Below is a small trained network, with its code and all its weights. Each question gives an input and a target symbol and asks what happens when units are switched off, that is, made to give their printed mean instead of their output.

import numpy as np


def w(rows, s, z=0):
    codes = np.array(rows[::2]) - 128.0
    scale = np.full(codes.shape[1], s)
    scale[-1] = z or s
    return codes * scale


def softmax(a):
    e = np.exp(a - a.max(-1, keepdims=True))
    return e / e.sum(-1, keepdims=True)


def log_softmax(a):
    a = a - a.max(-1, keepdims=True)
    return a - np.log(np.exp(a).sum(-1, keepdims=True))


def net(x, mask):
    ids = ['ΛΠΦδεζστψω'.index(c) for c in x.split()]
    T = len(ids)
    res = E[ids] + P[:T]
    u = 0
    for l in range(2):
        r = res
        for j in range(3):
            rows = slice(2 * j, 2 * j + 2)
            q, k, v = (r @ M[l][rows].T for M in (Q, K, V))
            z = softmax(np.where(np.tri(T) > 0, q @ k.T / 2**0.5, -1e9)) @ v
            o = O[l][rows]
            res = res + np.where(mask[u + j], z, o[:, -1]) @ o[:, :-1]
        u += 3
    return log_softmax(res[-1] @ U[:, :-1].T + U[:, -1])


Q, K, V, O = {}, {}, {}, {}
E = w([
[123,100,158,69,92],'Λ',
[176,138,118,140,176],'Π',
[249,175,97,150,149],'Φ',
[134,61,134,58,95],'δ',
[141,146,69,168,107],'ε',
[88,104,84,117,142],'ζ',
[130,69,175,181,150],'σ',
[84,139,136,124,93],'τ',
[81,173,98,192,133],'ψ',
[184,115,121,77,157],'ω',
],0.02)
P = w([
[2,172,180,64,156],'0',
[172,134,70,59,15],'1',
[130,135,129,79,45],'2',
[150,127,233,181,148],'3',
[115,100,123,144,184],'4',
[106,62,83,160,222],'5',
],0.0042)
Q[0] = w([
[238,192,94,93,133],'L0H1',
[194,139,107,95,254],'L0H1',
[132,135,81,157,166],'L0H2',
[121,108,155,154,185],'L0H2',
[155,100,208,127,125],'L0H3',
[109,100,145,177,55],'L0H3',
],0.013)
K[0] = w([
[229,40,177,30,32],'L0H1',
[254,18,128,58,190],'L0H1',
[142,142,110,205,155],'L0H2',
[132,162,121,125,21],'L0H2',
[134,128,18,98,186],'L0H3',
[138,73,120,17,162],'L0H3',
],0.0099)
V[0] = w([
[113,54,62,139,159],'L0H1',
[146,142,94,20,175],'L0H1',
[178,56,2,135,113],'L0H2',
[222,95,99,99,190],'L0H2',
[115,143,247,117,89],'L0H3',
[65,157,96,244,38],'L0H3',
],0.0088)
O[0] = w([
[118,127,188,111,130,156],'L0H1',
[60,114,119,160,167,108],'L0H1',
[132,198,253,190,105,252],'L0H2',
[150,158,148,98,128,127],'L0H2',
[205,98,154,160,163,17],'L0H3',
[161,126,143,156,75,213],'L0H3',
],0.014,0.0028)
Q[1] = w([
[97,141,110,252,84],'L1H1',
[213,223,77,164,172],'L1H1',
[107,255,126,217,188],'L1H2',
[34,38,213,73,129],'L1H2',
[109,162,114,108,189],'L1H3',
[166,142,238,65,94],'L1H3',
],0.012)
K[1] = w([
[71,153,105,182,195],'L1H1',
[173,177,145,248,132],'L1H1',
[142,138,93,214,190],'L1H2',
[93,145,43,50,118],'L1H2',
[54,154,135,117,155],'L1H3',
[92,117,120,171,84],'L1H3',
],0.013)
V[1] = w([
[10,193,30,131,169],'L1H1',
[17,221,212,135,129],'L1H1',
[162,79,107,34,255],'L1H2',
[211,181,107,148,173],'L1H2',
[101,23,181,78,81],'L1H3',
[140,166,199,183,195],'L1H3',
],0.0081)
O[1] = w([
[164,103,54,82,210,154],'L1H1',
[131,161,139,10,176,208],'L1H1',
[205,148,84,129,95,1],'L1H2',
[122,48,140,67,82,136],'L1H2',
[110,167,218,169,203,96],'L1H3',
[90,190,62,95,42,114],'L1H3',
],0.011,0.0067)
U = w([
[136,8,171,125,150,179],'Λ',
[196,115,74,93,111,74],'Π',
[151,142,140,100,68,207],'Φ',
[142,139,157,123,211,2],'δ',
[28,112,177,122,126,86],'ε',
[132,43,154,62,138,215],'ζ',
[162,208,82,208,90,148],'σ',
[122,104,131,185,43,75],'τ',
[79,2,52,163,147,173],'ψ',
[105,124,57,135,138,117],'ω',
],0.0085,0.0033)

Each question gives the input, a string of symbols that net reads in full, and the target symbol t.
The units are the heads (2 rows each of Q, K, V and O). Each row of codes is followed by its name. A weight is (code - 128) times the scale printed after its matrix; where a second scale follows, it is the last column's (O and U).
mask holds one flag per head, layer by layer. A switched-off head (its flag False) gives its mean, the last column of its rows in O, instead of its output. The means were averaged over made-up inputs and are rounded, as every weight is.
A unit's drop is (log p(t) with every unit on - log p(t) with that unit switched off) / (log p(t) with every unit on - log p(t) with every unit switched off).
The circuit of an input: a set's keep is (log p(t) with only the set's units on - log p(t) with every unit switched off) / (log p(t) with every unit on - log p(t) with every unit switched off). Starting from all 6 units, units are removed one at a time, each time the one whose removal leaves the highest keep (on an exact tie, the one counted first), for as long as the keep stays at least 0.8.
circuit, biggest first: the units of the circuit, biggest drop first
most important unit: the unit with the biggest drop
heads that matter: for each layer, one digit per head in row order, 1 if its drop is at least 0.15 and else 0, layers parted by /
input τ Λ ζ, target ψ: heads that matter -> 110 / 100
input ε τ ε, target ε: circuit, biggest first -> (L1H2, L0H2)
input ψ ζ ε δ, target ε: circuit, biggest first -> (L1H1)
input ζ Λ τ ψ ζ ω, target δ: heads that matter -> 110 / 111
input σ ε ω, target τ: circuit, biggest first -> (L1H1, L0H3)
input ε τ δ Π ω, target ε: heads that matter -> 100 / 100
input Λ ε ε ε ε ε, target ε: circuit, biggest first -> (L0H2, L1H2)
input ψ δ ε δ ζ ε, target δ: circuit, biggest first -> (L1H3, L1H1)
input ζ Λ ζ δ, target ε: circuit, biggest first -> (L1H1, L1H3)
input ε Φ σ, target ε: heads that matter -> 011 / 010
input ε ψ Φ ψ ψ Π, target ψ: heads that matter -> 110 / 011
input ψ ε τ, target Λ: circuit, biggest first -> (L0H2, L1H3, L0H3)
input ψ ε ψ, target ψ: circuit, biggest first -> (L0H2, L1H1)
input ψ ζ Φ, target τ: circuit, biggest first -> (L1H1, L0H2, L1H2)
input δ ω ε, target δ: circuit, biggest first -> (L0H3, L1H1, L0H2)
input ε ε τ ψ Φ, target τ: heads that matter -> 101 / 110
input Π ζ ψ, target Π: circuit, biggest first -> (L0H1, L1H1, L0H3, L1H2)
input ζ Λ τ, target δ: heads that matter -> 000 / 111
input ψ ψ δ, target τ: circuit, biggest first -> (L1H1, L0H1)
input δ Φ ψ Π Φ τ, target Φ: circuit, biggest first -> (L1H3, L0H1, L0H2)
input Λ ψ δ Λ ζ, target σ: heads that matter -> 011 / 110
input ζ Φ ω, target δ: most important unit -> L0H3
input ω Λ ψ δ ε, target ψ: most important unit -> L0H3
input ζ ψ ψ Λ, target τ: heads that matter -> 110 / 100
input ψ ε ε Φ Π, target ε: heads that matter -> 011 / 110
input τ ψ ζ, target ψ: heads that matter -> 010 / 100
